Below is a small trained network, with its code and all its weights. Each question gives an input and a class and asks what happens when units are switched off, that is, made to give their printed mean instead of their output.

import numpy as np


def w(rows, s, z=0):
    codes = np.array(rows[::2]) - 128.0
    scale = np.full(codes.shape[1], s)
    scale[-1] = z or s
    return codes * scale


def norm(h):
    return h / np.sqrt((h * h).mean(-1, keepdims=True) + 1e-5)


def f(y):
    return y / 2 * (1 + np.tanh(0.7978845608 * (y + 0.044715 * y**3)))


def log_softmax(a):
    a = a - a.max(-1, keepdims=True)
    return a - np.log(np.exp(a).sum(-1, keepdims=True))


def net(x, mask):
    res = np.array(x, float).reshape(1, 8) / 4 @ E
    u = 0
    for l in range(2):
        y = f(norm(res) @ A[l][:, :-1].T + A[l][:, -1])
        res = res + np.where(mask[u : u + 9], y, B[l][:, -1]) @ B[l][:, :-1]
        u += 9
    return log_softmax(norm(res)[-1] @ U[:, :-1].T + U[:, -1])


A, B = {}, {}
E = w([
[123,126,129,134,125,136,126,139],'x0',
[119,125,16,121,220,236,188,92],'x1',
[132,128,128,124,131,128,122,122],'x2',
[132,128,126,125,129,125,128,121],'x3',
[130,127,123,127,130,123,121,127],'x4',
[91,1,142,175,127,114,107,83],'x5',
[126,129,124,126,130,121,127,126],'x6',
[138,55,85,5,31,115,159,162],'x7',
],0.01)
A[0] = w([
[149,156,195,159,143,112,135,112,77],'0.n1',
[138,144,176,187,143,109,100,131,55],'0.n2',
[111,167,146,165,207,167,144,100,185],'0.n3',
[106,11,130,179,160,102,118,106,204],'0.n4',
[148,164,174,188,123,79,102,140,138],'0.n5',
[178,130,86,119,181,73,77,112,126],'0.n6',
[140,106,88,116,120,149,175,125,74],'0.n7',
[108,100,117,149,172,157,110,96,12],'0.n8',
[153,154,157,165,95,157,121,154,1],'0.n9',
],0.011,0.0049)
B[0] = w([
[53,142,53,57,114,149,94,127,169],'0.n1',
[40,85,94,1,127,187,148,76,176],'0.n2',
[204,139,106,181,167,122,99,173,230],'0.n3',
[102,71,176,208,66,153,181,44,254],'0.n4',
[24,167,134,65,146,135,123,103,217],'0.n5',
[90,160,148,148,144,137,161,147,135],'0.n6',
[96,161,86,90,190,88,44,106,153],'0.n7',
[121,123,104,184,109,168,227,114,153],'0.n8',
[85,163,132,107,116,125,163,97,127],'0.n9',
],0.0082,0.0088)
A[1] = w([
[201,114,127,147,156,135,125,236,76],'1.n1',
[103,182,83,17,132,88,71,166,104],'1.n2',
[172,29,33,22,126,211,216,123,95],'1.n3',
[178,136,197,61,74,112,140,177,80],'1.n4',
[60,71,100,108,119,178,124,71,1],'1.n5',
[61,22,134,88,88,159,124,75,94],'1.n6',
[203,90,183,98,2,19,128,183,117],'1.n7',
[138,10,176,179,96,67,112,103,54],'1.n8',
[54,180,116,127,225,155,128,102,170],'1.n9',
],0.009,0.0065)
B[1] = w([
[112,165,127,131,146,106,108,133,137],'1.n1',
[110,110,91,105,64,221,201,103,248],'1.n2',
[61,165,202,119,90,96,100,119,211],'1.n3',
[120,91,108,176,165,188,148,85,178],'1.n4',
[92,108,176,170,190,83,118,103,169],'1.n5',
[158,189,137,126,227,64,55,177,255],'1.n6',
[220,63,103,198,149,131,158,112,238],'1.n7',
[150,177,93,8,73,139,126,191,212],'1.n8',
[154,111,140,101,78,101,136,157,254],'1.n9',
],0.014,0.0072)
U = w([
[72,200,122,34,62,170,156,139,125],'0',
[151,59,83,196,126,196,191,82,252],'1',
[46,132,191,127,169,53,76,106,149],'2',
[250,86,129,115,136,69,99,174,2],'3',
[204,200,69,145,190,143,128,200,54],'4',
],0.022,0.0037)

Each question gives the input, the list of numbers given to net, and the class t.
The units are the neurons (one row each of A and B). Each row of codes is followed by its name. A weight is (code - 128) times the scale printed after its matrix; where a second scale follows, it is the last column's (A, B and U).
mask holds one flag per neuron, layer by layer. A switched-off neuron (its flag False) gives its mean, the last column of its row in B, instead of its output. The means were averaged over made-up inputs and are rounded, as every weight is.
A unit's drop is (log p(t) with every unit on - log p(t) with that unit switched off) / (log p(t) with every unit on - log p(t) with every unit switched off).
The circuit of an input: a set's keep is (log p(t) with only the set's units on - log p(t) with every unit switched off) / (log p(t) with every unit on - log p(t) with every unit switched off). Starting from the 12 units with the biggest drops (on a tie, the unit counted first), units are removed one at a time, each time the one whose removal leaves the highest keep (on an exact tie, the one counted first), for as long as the keep stays at least 0.8.
circuit, biggest first: the units of the circuit, biggest drop first
most important unit: the unit with the biggest drop
k most important neurons: the k neurons with the biggest drops, biggest first
k most important neurons of layer l: the k neurons of layer l with the biggest drops, biggest first
drop when u is switched off: that unit's drop, to one decimal
input [-8,0,5,-3,-1,2,8,4], class 3: circuit, biggest first	[0.n5; 1.n7; 1.n8]
input [2,-4,6,3,-5,0,-3,-2], class 0: 2 most important neurons	[0.n4; 1.n2]
input [-4,6,7,-7,-1,0,-7,-5], class 4: 3 most important neurons	[0.n3; 0.n4; 1.n2]
input [-7,0,1,7,-7,7,5,7], class 3: 4 most important neurons	[0.n5; 0.n2; 1.n8; 1.n7]
input [-8,0,-4,4,-5,8,-8,2], class 3: 3 most important neurons	[0.n5; 0.n2; 1.n8]
input [-8,5,-5,5,5,-3,-8,0], class 4: most important unit	0.n3
input [6,0,-6,5,-1,-1,2,8], class 1: 2 most important neurons	[0.n4; 1.n7]
input [-7,8,-1,-8,8,-2,8,1], class 0: 2 most important neurons	[1.n3; 1.n6]
input [-7,5,7,7,-3,-1,-8,1], class 0: 3 most important neurons	[1.n6; 1.n3; 1.n7]
input [8,-1,-3,6,5,0,-4,5], class 1: 3 most important neurons	[0.n4; 1.n7; 1.n4]
input [-3,7,-2,-6,-1,-1,-6,2], class 0: 2 most important neurons	[0.n4; 1.n3]
input [-5,0,4,6,-1,5,-5,-7], class 2: 3 most important neurons	[0.n2; 1.n2; 1.n7]
input [-3,-5,-1,-7,3,1,6,7], class 3: 3 most important neurons of layer 1	[1.n8; 1.n2; 1.n6]
input [3,-8,0,-7,6,-1,5,-4], class 0: most important neuron	[0.n4]
input [8,0,-4,-8,-6,-7,-5,2], class 1: 3 most important neurons of layer 0	[0.n2; 0.n5; 0.n1]
input [-8,6,5,-7,-2,2,-7,2], class 2: drop when 1.n8 is switched off	0.0
input [3,0,-6,-5,5,3,-5,3], class 3: drop when 0.n5 is switched off	0.5
input [4,-1,-2,-5,-7,-7,-1,-8], class 0: drop when 1.n6 is switched off	0.1
